Below is a small trained network, with its code and all its weights. Each question gives an input and a target symbol and asks what happens when units are switched off, that is, made to give their printed mean instead of their output.

import numpy as np


def w(rows, s, z=0):
    codes = np.array(rows[::2]) - 128.0
    scale = np.full(codes.shape[1], s)
    scale[-1] = z or s
    return codes * scale


def norm(h):
    return h / np.sqrt((h * h).mean(-1, keepdims=True) + 1e-5)


def f(y):
    return np.maximum(y, 0)


def softmax(a):
    e = np.exp(a - a.max(-1, keepdims=True))
    return e / e.sum(-1, keepdims=True)


def log_softmax(a):
    a = a - a.max(-1, keepdims=True)
    return a - np.log(np.exp(a).sum(-1, keepdims=True))


def net(x, mask):
    ids = ['ΔΨαβγεζημξπσφω'.index(c) for c in x.split()]
    T = len(ids)
    res = E[ids] + P[:T]
    u = 0
    for l in range(2):
        r = norm(res)
        for j in range(3):
            rows = slice(2 * j, 2 * j + 2)
            q, k, v = (r @ M[l][rows].T for M in (Q, K, V))
            z = softmax(np.where(np.tri(T) > 0, q @ k.T / 2**0.5, -1e9)) @ v
            o = O[l][rows]
            res = res + np.where(mask[u + j], z, o[:, -1]) @ o[:, :-1]
        u += 3
        y = f(norm(res) @ A[l][:, :-1].T + A[l][:, -1])
        res = res + np.where(mask[u : u + 12], y, B[l][:, -1]) @ B[l][:, :-1]
        u += 12
    return log_softmax(norm(res)[-1] @ U[:, :-1].T + U[:, -1])


Q, K, V, O, A, B = {}, {}, {}, {}, {}, {}
E = w([
[95,158,161,53,152,208],'Δ',
[62,169,77,129,139,106],'Ψ',
[98,123,140,106,58,79],'α',
[63,113,227,4,174,108],'β',
[131,168,135,154,78,78],'γ',
[141,171,142,98,89,131],'ε',
[233,121,98,54,151,126],'ζ',
[137,175,137,131,86,106],'η',
[138,157,132,167,141,198],'μ',
[25,80,142,175,89,170],'ξ',
[180,225,25,121,12,188],'π',
[107,190,42,204,106,117],'σ',
[130,173,138,131,88,103],'φ',
[138,66,149,179,156,116],'ω',
],0.018)
P = w([
[206,99,170,124,179,210],'0',
[253,92,205,181,83,169],'1',
[212,115,193,164,88,146],'2',
[180,115,168,141,107,136],'3',
[143,107,162,110,127,127],'4',
[143,118,137,122,107,108],'5',
[119,138,138,128,110,93],'6',
[112,121,124,110,108,92],'7',
[90,132,115,101,108,80],'8',
[78,128,107,95,111,83],'9',
[77,128,100,92,100,64],'10',
[72,117,80,99,91,58],'11',
[63,128,78,108,92,38],'12',
],0.0051)
Q[0] = w([
[147,254,108,125,73,120],'L0H1',
[94,97,196,112,111,158],'L0H1',
[139,216,221,135,139,117],'L0H2',
[178,124,122,122,55,47],'L0H2',
[155,169,141,80,96,194],'L0H3',
[109,71,71,169,220,184],'L0H3',
],0.0063)
K[0] = w([
[114,145,211,21,104,109],'L0H1',
[12,132,84,200,252,92],'L0H1',
[248,224,18,123,172,180],'L0H2',
[120,164,71,39,176,43],'L0H2',
[113,253,163,129,54,187],'L0H3',
[225,147,155,202,201,210],'L0H3',
],0.0051)
V[0] = w([
[150,140,148,129,94,114],'L0H1',
[92,66,110,71,84,227],'L0H1',
[51,119,115,147,59,81],'L0H2',
[146,175,130,110,82,253],'L0H2',
[116,128,162,203,165,207],'L0H3',
[6,66,73,121,140,70],'L0H3',
],0.0059)
O[0] = w([
[166,72,80,107,2,109,204],'L0H1',
[175,74,92,149,112,159,134],'L0H1',
[94,186,192,119,82,174,153],'L0H2',
[69,38,90,135,84,151,254],'L0H2',
[17,201,165,180,101,60,45],'L0H3',
[141,95,189,101,76,141,31],'L0H3',
],0.0064,0.003)
A[0] = w([
[187,159,112,136,116,95,232],'L0N1',
[198,14,159,163,104,32,177],'L0N2',
[199,117,182,74,221,118,158],'L0N3',
[179,136,150,154,148,202,63],'L0N4',
[193,96,118,72,150,90,254],'L0N5',
[118,49,202,143,194,101,119],'L0N6',
[144,146,150,166,162,214,86],'L0N7',
[102,81,95,78,95,100,102],'L0N8',
[116,79,216,134,56,82,39],'L0N9',
[175,181,112,173,99,145,116],'L0N10',
[159,81,167,163,164,101,68],'L0N11',
[1,119,174,197,138,70,53],'L0N12',
],0.0085,0.0022)
B[0] = w([
[41,104,111,72,83,84,227],'L0N1',
[194,107,136,13,179,232,254],'L0N2',
[57,168,60,81,94,56,178],'L0N3',
[181,157,135,92,221,167,147],'L0N4',
[83,58,194,2,43,43,231],'L0N5',
[156,73,242,242,126,77,172],'L0N6',
[135,126,105,26,216,224,160],'L0N7',
[134,120,88,149,39,122,226],'L0N8',
[79,125,104,87,92,171,241],'L0N9',
[133,98,171,77,158,100,206],'L0N10',
[227,115,118,172,173,80,146],'L0N11',
[194,115,118,160,27,120,203],'L0N12',
],0.0058,0.005)
Q[1] = w([
[190,123,117,153,47,38],'L1H1',
[176,153,191,120,106,61],'L1H1',
[111,170,69,121,1,185],'L1H2',
[123,164,160,72,71,32],'L1H2',
[149,186,63,129,204,221],'L1H3',
[93,54,146,110,51,139],'L1H3',
],0.0068)
K[1] = w([
[131,68,195,152,129,107],'L1H1',
[115,98,174,213,161,122],'L1H1',
[91,113,127,47,130,129],'L1H2',
[2,156,113,130,163,129],'L1H2',
[133,89,127,139,183,182],'L1H3',
[170,139,105,152,96,163],'L1H3',
],0.0098)
V[1] = w([
[80,127,47,39,140,162],'L1H1',
[164,224,174,97,128,148],'L1H1',
[78,114,124,100,211,254],'L1H2',
[254,186,85,143,101,157],'L1H2',
[132,146,136,105,25,188],'L1H3',
[142,215,56,126,168,129],'L1H3',
],0.0063)
O[1] = w([
[36,188,109,96,121,95,201],'L1H1',
[143,196,156,85,143,114,110],'L1H1',
[9,177,78,98,184,179,111],'L1H2',
[254,162,84,154,130,151,98],'L1H2',
[90,148,90,196,154,175,254],'L1H3',
[218,226,144,17,60,88,106],'L1H3',
],0.006,0.0055)
A[1] = w([
[161,68,129,198,78,58,174],'L1N1',
[251,34,159,231,189,78,55],'L1N2',
[104,110,103,105,209,175,197],'L1N3',
[172,205,158,119,127,88,122],'L1N4',
[111,147,92,183,102,169,119],'L1N5',
[173,117,167,126,109,135,110],'L1N6',
[74,59,115,79,160,90,147],'L1N7',
[185,145,114,126,166,215,54],'L1N8',
[152,158,91,37,84,88,4],'L1N9',
[111,26,174,173,142,139,115],'L1N10',
[142,110,208,64,254,182,127],'L1N11',
[89,223,86,225,134,93,83],'L1N12',
],0.009,0.0027)
B[1] = w([
[178,168,138,195,203,143,195],'L1N1',
[218,117,128,67,174,158,170],'L1N2',
[132,200,165,138,139,71,176],'L1N3',
[83,145,132,126,192,75,138],'L1N4',
[148,130,144,136,131,144,182],'L1N5',
[154,109,139,122,207,148,150],'L1N6',
[101,105,127,151,140,77,244],'L1N7',
[63,160,165,91,145,88,159],'L1N8',
[134,158,112,186,108,111,253],'L1N9',
[169,204,185,185,103,122,167],'L1N10',
[17,39,13,173,176,138,177],'L1N11',
[122,52,190,3,83,122,183],'L1N12',
],0.0075,0.0058)
U = w([
[81,140,31,118,212,160,207],'Δ',
[134,254,213,49,115,145,104],'Ψ',
[148,52,149,27,85,222,132],'α',
[75,64,217,114,164,58,78],'β',
[152,173,146,127,125,72,121],'γ',
[138,43,11,169,125,111,107],'ε',
[190,72,26,31,174,38,87],'ζ',
[140,134,91,154,126,78,118],'η',
[135,114,68,123,114,110,117],'μ',
[95,112,147,216,94,179,115],'ξ',
[193,189,1,110,94,186,111],'π',
[173,207,142,91,101,84,117],'σ',
[135,143,113,148,115,67,108],'φ',
[200,67,119,127,168,139,255],'ω',
],0.0085,0.0053)

Each question gives the input, a string of symbols that net reads in full, and the target symbol t.
The units are the heads (2 rows each of Q, K, V and O) and the neurons (one row each of A and B). Each row of codes is followed by its name. A weight is (code - 128) times the scale printed after its matrix; where a second scale follows, it is the last column's (O, A, B and U).
mask holds one flag per unit, layer by layer, with each layer's heads first. A switched-off unit (its flag False) gives its mean, the last column of its rows in O or B, instead of its output. The means were averaged over made-up inputs and are rounded, as every weight is.
A unit's drop is (log p(t) with every unit on - log p(t) with that unit switched off) / (log p(t) with every unit on - log p(t) with every unit switched off).
The circuit of an input: a set's keep is (log p(t) with only the set's units on - log p(t) with every unit switched off) / (log p(t) with every unit on - log p(t) with every unit switched off). Starting from the 12 units with the biggest drops (on a tie, the unit counted first), units are removed one at a time, each time the one whose removal leaves the highest keep (on an exact tie, the one counted first), for as long as the keep stays at least 0.8.
units of the circuit, in order: the units of the circuit, biggest drop first
unit that matters most: the unit with the biggest drop
k most important neurons: the k neurons with the biggest drops, biggest first
k most important neurons of layer l: the k neurons of layer l with the biggest drops, biggest first
which heads matter: for each layer, one digit per head in row order, 1 if its drop is at least 0.15 and else 0, layers parted by /
drop of u: that unit's drop, to one decimal
input α φ φ α ω α α, target α: units of the circuit, in order => L0H3; L0N2
input α φ α σ α σ, target α: units of the circuit, in order => L1N12; L0H2; L0N5; L1N9
input ξ Ψ φ, target ξ: units of the circuit, in order => L0H3; L1H3
input π μ φ, target π: unit that matters most => L0H2
input ε μ φ, target ε: which heads matter => 011 / 000
input ε ω σ, target ω: which heads matter => 011 / 110
input ζ α ε γ, target ζ: units of the circuit, in order => L0N2; L0H2
input α π α Ψ, target α: which heads matter => 010 / 000
input α ε γ, target α: 2 most important neurons of layer 0 => L0N2; L0N3
input ω σ α β ω β σ, target β: which heads matter => 010 / 010
input Ψ φ μ ε σ α η ω π μ, target Ψ: 3 most important neurons of layer 0 => L0N7; L0N2; L0N12
input α Ψ φ, target α: which heads matter => 101 / 001
input σ ξ α α η Δ ξ μ, target Δ: 3 most important neurons => L0N7; L1N11; L0N4
input ε σ μ α ε μ η σ ξ μ, target α: unit that matters most => L0H3
input α η α β α α ε α η α ε ε ξ, target ξ: which heads matter => 000 / 000
input η μ ε ε φ ε μ, target Ψ: 3 most important neurons of layer 0 => L0N7; L0N2; L0N5
input ξ ζ γ α γ ε ω, target ω: 2 most important neurons => L1N2; L0N2
input π α α α, target α: 2 most important neurons => L0N2; L0N3
input Ψ σ η, target Ψ: 2 most important neurons of layer 0 => L0N5; L0N8
input α μ γ, target α: most important neuron of layer 0 => L0N2
input μ σ γ α α Δ, target Δ: 2 most important neurons of layer 1 => L1N11; L1N12
input ξ α η Ψ ω ζ ω Δ, target Δ: drop of L1N11 => 0.4
input α ω φ, target α: drop of L1N6 => 0.0
input α Ψ ξ σ, target α: drop of L0H2 => 0.4
input μ ε ε φ α μ μ, target α: drop of L1N9 => 0.1
